[[129 123 128]
 [123 103 131]]
->
[[123 103 131]
 [129 123 128]]

[[138 140 114 114 145 122 122 126 123 111 127]
 [130 136 107 115 133 109 133 123 117 111 140]
 [133 132 106 115 139 117 127 123 126 111 131]
 [135 128 126 118 115 123 132 120 113 111 153]
 [137 140 117 127 131 134 100 129 112 111 141]]
->
[[137 140 117 127 131 134 100 129 112 111 141]
 [138 140 114 114 145 122 122 126 123 111 127]
 [130 136 107 115 133 109 133 123 117 111 140]
 [133 132 106 115 139 117 127 123 126 111 131]
 [135 128 126 118 115 123 132 120 113 111 153]]

[[119 127 115 106 111 143]
 [139 145 120 140 111 121]
 [131 117 114 127 145 137]
 [111 122 140 147 134 154]
 [146 136 116 147 109 145]
 [118 153 145 138 128 144]
 [148 116 146 149 129 134]
 [112 134 141 124 109 115]
 [147 125 145 116 127 151]
 [114 110 108 133 116 129]
 [119 142 119 153 145 130]
 [141 152 118 118 148 139]]
->
[[141 152 118 118 148 139]
 [119 127 115 106 111 143]
 [139 145 120 140 111 121]
 [131 117 114 127 145 137]
 [111 122 140 147 134 154]
 [146 136 116 147 109 145]
 [118 153 145 138 128 144]
 [148 116 146 149 129 134]
 [112 134 141 124 109 115]
 [147 125 145 116 127 151]
 [114 110 108 133 116 129]
 [119 142 119 153 145 130]]

[[114 128 118]
 [130 129 129]
 [145 149 136]
 [124 127 125]
 [140 140 134]
 [135 133 132]
 [125 127 126]
 [104 133 111]
 [147 156 136]
 [129 128 129]
 [133 132 131]]
->
[[133 132 131]
 [114 128 118]
 [130 129 129]
 [145 149 136]
 [124 127 125]
 [140 140 134]
 [135 133 132]
 [125 127 126]
 [104 133 111]
 [147 156 136]
 [129 128 129]]

[[126 111]
 [117 101]
 [146 135]
 [133 108]
 [144 134]
 [132 116]
 [106 124]
 [111 101]
 [114 124]]
->
[[114 124]
 [126 111]
 [117 101]
 [146 135]
 [133 108]
 [144 134]
 [132 116]
 [106 124]
 [111 101]]

[[125 135]
 [120 136]
 [128 124]
 [ 99 112]
 [130 140]]
->
[[130 140]
 [125 135]
 [120 136]
 [128 124]
 [ 99 112]]

[[142 122 106 128 125 132 126]
 [138 137 131 126 130 122 141]
 [156 130 132 132 129 128 120]
 [130 128 117 129 127 120 130]]
->
[[130 128 117 129 127 120 130]
 [142 122 106 128 125 132 126]
 [138 137 131 126 130 122 141]
 [156 130 132 132 129 128 120]]

[[119 130 143 152 142]
 [111 127 132 134 118]
 [122 125 125 135 116]
 [148 114 115 111 116]
 [122 134 120 126 120]
 [120 126 110 136 129]]
->
[[120 126 110 136 129]
 [119 130 143 152 142]
 [111 127 132 134 118]
 [122 125 125 135 116]
 [148 114 115 111 116]
 [122 134 120 126 120]]
